In the rows, 128 means zero.
Each row is followed by its class.
[155 100 120 140 141 164 137 138 113 150  81 119 174 123 134 158 122  98
 132 187  93  90 124 132 135 124  88 120 167 115 144 139  99 121 137 191
 118 100 135  93 147 154 146 141  90 152 137 153 170 114 141  81 116]	Bugi
[155 104 124 100  76 148 132 116 144 127  82 106 102 104 116 138 156 107
 129 161  90 180 114 178 126 135 166 170 123 181 132 123  98 166 156  74
 104  81 163 159 109 112  83 127 124 148 161 124 125 126  91 149 135]	luf
[104  96 135  99  84 146  91  99 136 138  95 118 122 121  87  95 140 111
 141 157 105 157 161 138 112 159 169  79 115 195 117 139  85 189 121 142
 101 110 168 141 129 128  85 123 113 130 137 111  71 148  69 120 115]	Mavoz
[161  88 109  98 164 155 128 153  62 136 102 132 158 164 160 116  96  66
 120 136 121 129  62 123 151 125  76 240 180 135 157 140 153 110 155 132
 114  84 195 124 121 150 122 103  99 122 115 119 187 113 127 113 110]	Lomaz
[103 164 130 135 126 127 114  98 116 163 113 135 141  61 167 128 135  99
 121 123  95 125 118 113  83  73 145 111  94  84 112 163 118 115 106 121
 176 147 122  55  73 135 114 125 135 148 119 158 112  88 153  72 106]	Pep
[143  75 127  93  99 179  82  90  99 113 124 106 154 113 122 138 131  98
 135 139 151 169 154 163  99 141 171 180 100 195 198 120 106 186 160 117
 108  72 158 140 129 129  80  92  87 113 142 131  78 135  69 117 134]	sipin
[147 173 124 128 130 124 134 110  87 150  89 132 134 153 155 134 136  58
 155 132  48 145 129 142  66  89 122 102  96 151 145 143  67 138 109 117
 189 121 167  58  90 142 155 131 163 160 143 137 102 104 166  60 155]	bav
[107 142 148 175 109 140  99  96  87 138  77 165 133 112 142 114 134  80
 151 125  96 128 170 120  74  55 136  99  83 199 124 133 103  97 100 138
 138 114 206 120  96 100 127  95 172 129 127 123  77  77 123  71 165]	bav
[149  88 129 124  86 126  95  86 158 132 104 107 114  96 106 135 150 121
 127 189 121 152 186 150 113 114 163 105  86 200 141 126 110 190 144 126
  86  82 139 154 136 130 106  76 121 140 143  81  65 139  72 156 103]	sipin
[123  96 125 152 120 156 136 125  95 136  94 136 196 155 165 128 122 121
 115 156  64 162  84 132 136  73  73 140 155 119 124 130 110 127 159 136
 146  69 140 124  98 160  97 126 146 135 155 125 168 112 144 104  95]	luf
[159 110 110 120 102 134  86 103 138 146  87 114 104  90 115 126 147 123
 120 150 117 165 124 148 119  97 163  83 106 197 114 123 109 201 163 112
  87 113 133 152 143 128  74  79 114 147 136 121  86 145 101 158 113]	sonel
[167 111 119 100 109 114 122 107 138 129 101 136 120 133 108 137 182 118
 125 172  90 188 115 128 112 115 145 133 139 210 112 107  75 171 148  99
  88  83 130 123 132 147  78 100 108 133 137 152 119 144  99 150 113]	bav
[182 121 126 138 106 108 100 122 108 141 113 144 156  95 165 132 148  80
 175 121 112 145 104 178  68 109 143 104 118 151 142 195  79  89 104 119
 192 144 163  63  93 134 114 116 129 147 111 150 135  94 150  76 144]	Bugi
[157 121 110  62 117 135  91 107 140 123  96 108 131 100 146 139 132 119
 144 152 124 159  86 149 146 146 154 185 108 175 178 129  89 175 167 132
 120  86 185 139 111 130  81 109  72 151 106 110  89 147  95 152 130]	Lomaz
[180 110 113  90 105 137 106 100 105 104  73 117 111 131 123 155 166 107
 130 167 112 193 128 133  99 103 140 137 125 191 151  97  96 192 169 119
 118  73 152 130 109 139  84 109 116 156 151  85 126 116 100 132 111]	sonel
[103 159 128 145 118 163 103 107 133 136  98 146 147 143 151 123 132 120
 124 130  99 176 157 117  97 117 159 115  89 187 174 138  80 120 137  95
 146 118 213  75  92 107 132 117 156 146 165 113   7  62 148  73 169]	luf
[131 117 135 133 155 161 133 139 108 126  86 136 146 168 160 154 120  94
 114 179  72 121 133 128 193  84  81 136 174  90 109 124  94 140 160 136
 119  49 157 123  95 142 136 120 142 130 144 115 102 137 115 114 111]	bav
[159  82 126 102 104 126  97  65 107 128 109 132 143 146 100 126 105  82
 147 146 137 174 117 142  84 124 156 134  97 198 155 136  91 192 138 109
 154  97 161 117 137 126  95  99  92 150 131 112  65 134  92 120 145]	sonel
[139  84 116 115 171 161 142 167  53 150 117 105 137 161 171 148 120  93
 132 141  79 122 111 125 137  84 100 129 166  88 135 138 131 132 162 128
 157  67 146  73 104 154 113  89 135 125 126 124 174 107 149 117 135]	sonel
[176  84 128 119  97 117  75 106 127 139 117 125 113 149  87  99 129  76
 153 146 120 134 157 155 131 108 170 110  93 208 179 143  78 178 133 120
 144  68 170 157 148 109  98 131 130 110 138 121 125 142  93 143 105]	Putul
[161  86 123 147 133 139 128 161  70 146 115 133 168 179 124 114 118  88
 149 116  90 115 100 140 130 100  97 158 175 121 172 134  95 125 128 152
 134  33 166 117 138 154 118 112 139 114 155 108 174 127 132  69 137]	Putul
[130 151 119 130 148 107  95 103 128 157  95 138 128 158 157 111 156  84
 139  85  99 143  96 151 108  65 128 123 127 163 116 102  65  98 124 123
 175 126 148  54  77 141 127  99 141 148 124 154  79 133 122  99 122]	bav
[152  92 140 124 134 166 145 134  92 154 116 139 150 185 152 147 138  59
 142 178  88 110 116 154 100 113  71 169 157 166 122 126 131 141 163 142
  89  69 152  98 113 166 153 107 133 113 142 169 137 124 131  70 116]	bav
[129 141 139 151 113 134 119 131 113 134 143 152 135  92 145 104 158 111
 142 120 113 133  98 143  45 108 140 103 136 105  99 170  84 110  90 111
 150 155 146  83 108 136 130 129 158 152 116 124  72 102 151  47 159]	Mavoz
[229 102 115 120  93  99 118  89  72 125 131 130 117 131  74 111 153  74
 146 168 134 152 130 124 123 120 165 135  85 204 151 143  99 197 153 128
 110 107 144 144 159 128 108 112 115 152 148  99  94 123 107 150 108]	Nodet
[147 117 130 129 133 162 112 145 134 132 112 144 174 159 160 140  97  89
 127 170  90 115 117 177 137 122  58 183 165 106 163 127 114 110 161 163
 122  22 132  94 110 140 124  99 107 167 131 120 157 132 138  95 122]	Nodet
[170  91 131 114 105 128 119  80 143 148  94 113 117 162  98 127 145 107
 121 197 116 166 114 121  77 105 169 101  80 204 150 107  76 202 156  98
 108  81 151 129 126 136  84 114 123 160 169 135  88 123  98 126 112]	sonel
[172 105 113 168 140 161 108 138 116 135 120 148 156 150 151 125 147 100
 136 146 113 133  83 133 125 101  58 131 199 112 102 155 112 111 170 127
 117 108 150 140 132 153 124 101 129 127 149 142 176 131 150  97  96]	Bugi
[135 132 132 127 143 116 121  93 128 139  99 140 181 160 134 115 140 108
 137 119 106 145 106 124 125 112 106 139 100 133 140 151  81 106 109 109
 168 154 208  85  97 125 118  93 145 163 126 149  83  78 163  88 144]	luf
[171 119 129 184 142 179 138 136  90 145  90 148 177 155 153 124 115 111
 144 150 110 104  74 163 126 106  63 148 177  75 145 128  92  97 185 135
 143  93 191 145 139 123 108  89 139 132 160 133 177 111 152  91  93]	luf
[135  75 131 109  89 158  94  99 165 110 122 116  97 100  74 123 135  97
 137 173 144 169 193 146 127 112 169 110 117 222 156 144  82 196 147 102
  86 116 158 147 136 104  94  99 136 147 114  84  92 141  75 134 146]	Mavoz
[188 112 124 102 111  98 115  93 113 124  96 112 113 100  76 119 142 139
 134 170 102 185 146 113 100 121 188 124 111 188 132 118  80 231 144  98
 112  84 108 144 168 150 105 133 111 129 144 110 103 134 104 129 115]	Bugi
[132 119 110 108  93 125  92  81 145 128 112  95 107 142  77 125 176 123
 142  94 112 174 149 129 146 114 179 124 159 186 162 133  95 178 181 134
 109 124 136 119 128 125 104  94 117 143 142 113 106 156  68 150 147]	Mavoz
[216 133 118 138  73 128 105  98 108 116 105 125 123 165  94 134 138 109
 154 150 123 190 130 155 112 128 175 152  78 209 135 119 105 176 176 125
 127  91 196 145 144 118  99 104 105 169 161 120 127 127 117 119 110]	Nodet
[121 139 128 144 140 171 101 159 134 131 129 132 129 104 166 126 154 124
 133 118 121 140  85 141 113  99 146  82 170 160 105 170  72  96 110 126
 158 146 214 109  92 139 121 139 170 143 126  97  73 118 153  70 140]	Mavoz
[150 120 100  57  73 111  93 106 115 118 109 133 101 156  64 122 163  82
 134 156 108 150 154 124 146 147 166 152 108 139 134 145  86 205 168  81
 126  82 122 138 150 120  97 136 124 133 128 104  81 133  75 141 113]	Nodet
[147  86 114 102 107 130 103  70 146 151 113  93 126  43 113 120 161  97
 137 170 108 175 119 132 104  99 179 128 109 177 148 170  63 196 129  92
 139 117 111 100 133 157  93  76  93 168 141  94  92 135 113 138 124]	Bugi
[157 102 133 129 128 129 109 114  82 139 124 125 137 103 169 120 131  62
 138 105  87 143 146 106 123  58 158 116  58 148 129 134 104 113  79 153
 161 138 178  81 100 134 118 136 146 157 130 126  39 113 142  97 155]	Nodet
[162 119 115 124  80 121  95  77 137 115 103 114 104 114  74 129 158 109
 161 127 129 161 166 162 103 123 157 129 129 179 138  95  96 190 154 156
 131  79 155 129 129 130 107 131  93 168 165 121 102 142  61 136 113]	Nodet
[123  93 128  87 107 156 114  78 135 138  96 128 155 141 103 130 127  99
 145 175  94 179 122 129 121 134 142 141 108 209 154 116  64 215 154  90
 103  95 169 136 116 143  61  94 110 133 161 128 122 160  91 128  94]	bav
[184 124 121 132 116 152 124 134  90 137 121 159 151 167 179 113  91  91
 133 168  82 120  92 126 117  98  76 187 122  63 149 129 124 125 183 126
 129  57 133 105 122 144 135 122 126 129 119 112 160 106 137 109 117]	Putul
[101  76 120 129 144 149 105 142 107 165  84 152 178 157 165 124  93  76
 129 136  91 130  46 132 110  92 111 174 153  94 143 154 110 135 140 100
 133 100 188 105 132 143 116 120  94 132 113 133 147 104 120  68 131]	Lomaz
[129 156 125 144 112 122 102 142 118 133  99 137 155 131 161 137 150 134
 145  95  95 130 150 127 138  91 130  97  90 111 103 133  74 104 114 147
 168 107 177 102 128 136 104  97 136 152 113 123  23 117 150  86 134]	Nodet
[114 122 144 138 174 161 103 114 166 128 127 140 174 132 129 107 126 124
 128 123  80 148 131 140  82 117 147 112 120 153 153 158  85 111 127  99
 166 124 212  57 107 111 130 119 156 160 150 142  79  67 150  62 145]	Pep
[176 106 144 166 168 154 125 135 114 143 103 144 176 154 147  97 111  67
 140 151 125  98  90 163  96 118  55 163 206  94 168 167 114 125 174 124
 120  49 137 101 119 147 144  95 107 119 141 159 168  93 132  73  99]	Bugi
[167 140 101  72  65 160  88 126 160 118  91 110 107 135 111 128 112  94
 104 156 118 187 197 149 121 172 162 116 114 180 167 148 108 160 159  98
 114  95 191 125 108 129  76  95 137 150 163  87 140 120  76 149 112]	Nodet
[155 112 110 106  81 122  86  63 139 135 107 106 138 178  72 143 166  84
 127 160 113 188 117 165 108 157 163 114 108 239 181 129  68 200 173 106
 149  86 131 147 115 114 105 134 113 141 197 110  96 143  66 154 113]	luf
[103  82 128 134 145 187 141 138  92 148  98 143 172 171 165 136 105 110
 124 164 112  89  55 101 100 109  61 103 162  76 133 107 109 118 174 155
 110 100 146 105 125 152 117 133 131 126 134 135 153 124 124  85 134]	sonel
[143 122 139 175 159 156 137 122 115 136 112 123 190 153 138 101 120 106
 156 137  88 121  82 165 126 106  57 142 146  93 106 146 125 139 167 148
 165  49 185 128 107 149 122  98 137 125 150 139 141 111 137  96  99]	luf
[127 117 133 140 126 155 144 129  95 154 116 150 163 134 163 135 151 109
 164 124  66  94  96 127 110  99  73 168 182 128 166 131  92 107 150 162
 146  60 112 127 136 139 123 129 104 132 130 144 123 122 156 107 109]	Putul
[176  90 105 133 141 158 142 128  95 149 123 128 167 179 145 142 115  82
 153 157 114  98  58 166 132  70  66 203 150 130 131 121 122 139 174 156
 124  62 164 126 120 154 120  79 138 154 142 120 149 142 117  77 126]	bav
[121 110 133 167 124 135 116 116  96 134 113 123 157 124 145  98 138  83
 143  83 100 145  93 142 107  72 138  75 105 112 112 154  83 103  98 133
 164 194 165  68  89 134 124 154 161 159 121 159 131 117 129  75 161]	Mavoz
[128 131 108 125 118 153 125  89 145 129  90 119 185 149 146 128 112 121
 124  71  75 174 134 141  91  79 129 110 109 175 158 130 101 125 160 127
 178 196 171  69 109 125 150 123 168 183 136 113  50  78 131  86 164]	luf
[169  92 122 144 177 183 119 146  99 126 123 147 171 126 187 104 114  64
 114 174 108 124  44 129 119  74  51 244 172  98 155 134 127  70 134 155
 126  19 191 111 120 143 113 133 101 140 127 171 143 131 155  74 118]	Lomaz
[176 129 118 105  84 120  86  80 141 115 111 116 105 109 120 151 197  99
 132 131 115 173 108 126 139 103 174 143 131 165 145 127 110 178 172 146
 100  79 132 144 116 115  97 140  90 158 155 136  59 156  83 148 125]	Nodet
[131 134 114 116 146 158  64  93 104 141 129 157 152 111 157 138 147  99
 150  93 122 143 124 194 102  84 144 156 124 135 144 135 116  72 125 148
 178 166 118  79  88 132 123 108 160 164 127 161  99  94 123  78 154]	sipin
[112 128 135 116 138 138  95 130 112 145 109 124 156 114 167 116 130 127
 140 101  83 117 149 156 111  99 170 130  92 105 145 174  85 126 121 105
 184 146 201  95  93 119 122 112 145 156 106 153  50  69 147  82 145]	Lomaz
[128 147 125 140 134 136 101 149  93 143 117 107 138  97 149 111 161 120
 133  62  87 112 115 164 102  98 172 123 129 102  97 161 107 101  99 143
 164 173 175  87 105 149 145 103 157 157 120  98  98  76 141  73 178]	Mavoz
[158  63 132 148 138 179 128 153 109 126 123 144 175 172 173  92 126  52
 112 154 103 146  59 126  94  82  90 203 161 106 144 141 133 103 168 103
  93  36 168  87 111 144 112  99 104 113 116 150 141 103 123  74 124]	sipin
[200 122 114  93 104 112 117  94 102 123  98 114 111  91 117 106 140 116
 142 156 137 190 144 117  82 142 169 121 126 174 156 148  96 181 112 127
 145  75 142 149 131 133  67 104  88 142 159 106  90 119  99 131 103]	Bugi
[140 120 132 139 139 152 133 149 117 150  74 107 138 178 153 158 142 125
 144 123 103 142 102 188 139 102  93 158 188 105 152 106 111 119 189 124
 115  50 173 104  91 128 120  73 157 134 161 135 151 129 121  74 142]	luf
[132  74 123 149 129 130 116 101 105 147 117 119 169 166 113 148  93 110
 117 162 132  98 125 154 122  95  85 141 192 106 175 129 103 130 124 162
 140  83 133 118 129 144 141 114 117 152 139 146 204 158 123  99 121]	sipin
[152 123 127  93  83 139  89 121 102 134 100 118 115 176 137 118 169 118
 132 152 126 168 102 148 105 159 160 115 107 206 176 127  68 199 181  96
  98  71 162 136 105 121 110 130 103 127 148 136  75 118 112 114 111]	Putul
[142 110 116 159 109 153 140 118 104 129 103 162 178 178 134 136 119 101
 134 157 109 141 128 116 137  94  48 176 170 113 135 135 132 140 175 118
 120  89 164 138 110 129 104  99 126 131 143 134 174  97 146  97  77]	luf
[133  95 127 109  90 135 102  78 122 150 105 127 126 103  91 134 127  94
 153 159  80 161 190 145 154  89 177 129  75 190 137 134  97 228 174 108
 102 135  81 129 146 143  92 115 118 133 110 130  97 127  75 161 118]	Mavoz
[178 101  95  91 123 143 140 116 128 123 129 106 136 121  87 174 153  94
 156 154 116 150 143 137 168 130 143 131 132 155 115 122  89 207 157 133
 120 115 136 117 139 176  95  95 120 128 157  81 110 159  65 142 110]	bav
[172  91 119 141 124 154 118 142  72 137 103 142 168 174 169 111 103  77
 151 164  92 130  79 165 101 108  63 174 148 101 137 162 124 126 162 116
 134  74 161 122 102 123 122  98 126 158 137 130 182 104 153  64 124]	Bugi
[171 106 136 144 151 139 143 149  67 133 107 147 159 196 142 110 121  93
 133 141 117 117 129 168 154  86  86 168 179 195 110 118 121  97 161 167
 150  43 135 115  94 156 131  98 130 118 121 145 140  95 116 119  70]	bav
[152 117 116 118 111 174 119  93 106 127  77 114 133 128 103 155 129  79
 140 209 111 172 112 156  83 132 125 135  87 225 153 121  91 190 173  98
 125  63 168 112 116 127 105 111 121 164 163 103 131 118 101 117 121]	sonel
[183 124 119 136 134 175 132 118 110 139 104 121 135 128 139 176 146 109
 168 191  88 112 120 145 132 108  98 195 166  98 138 138 140 146 194 161
 117  62 147 128 139 138 144 114 118 147 168 130 164 129 145  75 106]	Bugi
[ 99 132 113  98 118 125 124 113 131 148  77 144 152 115 164 137 113  98
 133 101  84 136 123 143 108 102 122 123 113  93 150 150  82 116 112  93
 170 170 153  54  97 130 116 144 151 167 125 133  83  95 129  65 138]	Pep
[150 108 112 110 151 155 119 160  85 143 117 132 151 165 159 147 128 102
 153 144  87 123 101 159 129 126  60 175 185  63 104 136 120 144 153 124
 157  64 106 150 119 180 107 106 124 121 148 127 213 120 139  92 106]	Bugi
[172 113 122 128 136 143 119 112  66 126 137 156 183 154 155 111 116  97
 137 135 107 124  41 127 108 113  84 194 146  68 121 123 125 112 140 158
 137  98 128 140 115 154 103 122 106 134 122 147 170 136 137  98 122]	sipin
[174 106 131 130 120 114  91  88 155 109 144 113 115  96  85 111 160 131
 151 144 138 167 141 174 124 107 185 143 108 187 140 130  99 222 150 110
 115 114 135 125 129 132 110 129 112 153 138 113  93 132  92 139 106]	Mavoz
[181  99 129 109 130 126 103  95 145 119  87 132 102 155  89 120 140  99
 154 162 124 158 127 164 111 123 158 132 117 161 153 128 116 192 147  91
 123  99 194 146 121  92  88 115 134 166 174 120 134 115 106 120  96]	sonel
[144 133 146 105 110 117  77  93 114 144 108 148 122 150 132 140 103  75
 155 144  81 115 156 140  95  97 157 122  93 137 142 130  89 121 121 151
 182 128 185  82  89 105 150 133 157 166 107 103 114 117 139  82 151]	Nodet
[167 109 122 142  88 127 112  62 152 142 130 122 129 136 101 121 161 128
 156 165 128 193 106 150 100 118 157 126  95 194 118 126  99 176 161 129
 143 104 161 134 127 144  94  93 102 156 167 136 106 127 118 135 112]	luf
[147 168 126 145 141 109 111 119 111 147 117 157 147 130 183 139 192  99
 149 121  69 135  82 140  75  71 133 116  85 145 107 143  89 118 124 115
 160 120 138  95  89 140 127 100 153 152 140 121  45  72 145  89 148]	bav
[153 146 134 149 124 116 127  91 116 152 142 157 134  92 159 101 143  68
 165 130 123 130  71 140  58  83 138 104 100 144 120 171  71 121 108 103
 170 153 164  59  78 139 127 102 142 151 112 139  69 107 146  85 147]	bav
[124 133  90  75 109 131  94 107 150 136  82 114 132 107 104 138 161 129
 135 117  94 182 152 127 135 144 169 173 116 158 138 112 116 188 158 108
 105 111 150 120 122 144  73  95 101 140 163  98  79 129  57 133  85]	Lomaz
[140  93 140 164 140 169 134 141 103 169 122 153 139 110 186 123 105  80
 114 181 119 111  41 143 102  91  80 150 161 104 116 148 117 117 147 105
  98  69 149 134 102 147 102 121 120 129 144 157 150 115 139  86 115]	Pep
[126 134 126 143 110 122  98  93 125 164 137 149 155 134 141 108 130 100
 151 150 145 111 103 125  94  98 134 128  54 144 178 174  74 102  90 114
 160 140 187  71  99 114 129  88 156 175 133 121  81  95 172  56 147]	Putul
[136 154 117 113 120 158  95 116 148 141 118 122 159 139 174 152 165 140
 155  95  43 160 140 144 128 101 144 150 121 149 104 153  84  88 146 113
 198 136 227  49  82 141 131 104 159 156 134 139  60 110 158  94 108]	Putul
[112 115 136 126 177 177 130 148 117 152  97 110 148 172 170 142  86  89
 114 144 112 116  82 137 122  97  71 129 131 118 129 105 128 137 148 127
 138  99 140 115  84 153 121  95 135 149 130 122 205 122 162  98 114]	sonel
[168  77 107 103  98 131 110 108  82 135 135 113 122 120 105  97 118 113
 151 161 145 137 152 172 122 126 168 178  71 189 182 119 111 208 141 101
  88  97 161 133 114 131  86 100 116 151 140 135 104 110 100 130 127]	sipin
[ 76 123 149 145 119 151  87 102 132 155  90 137 133  80 134 123 175  85
 134 145  76 116 140 138 107 102 147 130 114 132  92 160  79  99  83 119
 127 123 188  87 112 137 143 108 167 141 146  89  18 119 110  65 151]	Mavoz
[162 107 104 136 133 145 125 143  95 128 133 133 181 130 161 138 127 112
 130 168 104 111  57 107 137  86  86 174 149 149 178 156 107 143 146 149
 130  52 185 110 107 162 129 146 116 142 127  93 164  84 148 114 132]	Putul
[107  96 123 131 131 191 134 141 108 125  92 132 179 152 148 158 177 109
 140 157 111 115  82 114 104 107  64 174 210 125 124 153 127 104 163 153
 141  75 139 141 129 129 118 131  92 135 138 159 189 102 154  55  72]	Bugi
[205 121 120 113  78  99  88  94 129 118  92 135 109 128  97 139 156  98
 128 177 138 174 121 146  82 155 168 141 116 199 130 118  94 171 137 107
 101  90 202 130 121 121 102 114  98 160 163  87 112 118  72 140 101]	Nodet
[123  81 134 114 150 153 125 134 105 145 113 128 145 205 160 120  98 112
 127 139 146 121  71 126 123 111  89 135 159 125 162 123 112 114 145 137
 142  93 178 108 122 161 124 100 138 133 138 112 161 142 165  82 124]	sonel
[149 133 131 136 120 122 125 117 115 161 118 136 141  89 166 141 152  87
 129 123  89 107 103 178 101  89 121 150  90  81  94 149  77 109  98  95
 146 153 125  76 109 169 150 114 168 191 140 131  33 102 143  79 168]	Nodet
[125 161 132 134 119 147 114 100 108 139  92 117 160  82 161 113 125  88
 136 109 112 158  99 139  76 107 132 108 124 121 149 194  97 133 125  99
 186 118 222  95  57 126 107  81 151 140 129 105  90  68 134  86 160]	luf
[144 159 112 160 140 107  88 106 132 150 114 117 152  45 173 148 176 126
 145  95 104 149 103 153  87  81 115  83 156 140 109 154  76  82  80 162
 193 118 120  87  77 166 104  98 129 159 151 128 102 131 131 110 138]	Bugi
[187 109  99 130 106 130 111 124 136 131 119  93 125  86 125 165 171 114
 129 165  90 184 121 134 135 118 151 108 105 232 126 132  92 187 166 114
  92  87 153 167 110 121  66  95 102 148 150 110  82 159  68 194 113]	Lomaz
[168 110 114  67 102 141 101  89 146 127  91 127 128 126 100 140 132 113
 163 180  95 163 171 143 161 112 168 157  98 130 163 127  81 207 159 130
 149  55 149 120 124 133  77 130 120 150 147 104  81 125  74 124  84]	Putul
[106 136 134 122 121 128 112 109 122 139  87 132 179  92 173 147 121 121
 128 134  84 134 125 101  93 107 138  94  83  95 136 167  88 117  87 137
 169 154 198 107  90 143 111 120 142 159 123 102  75  87 127  82 152]	Lomaz
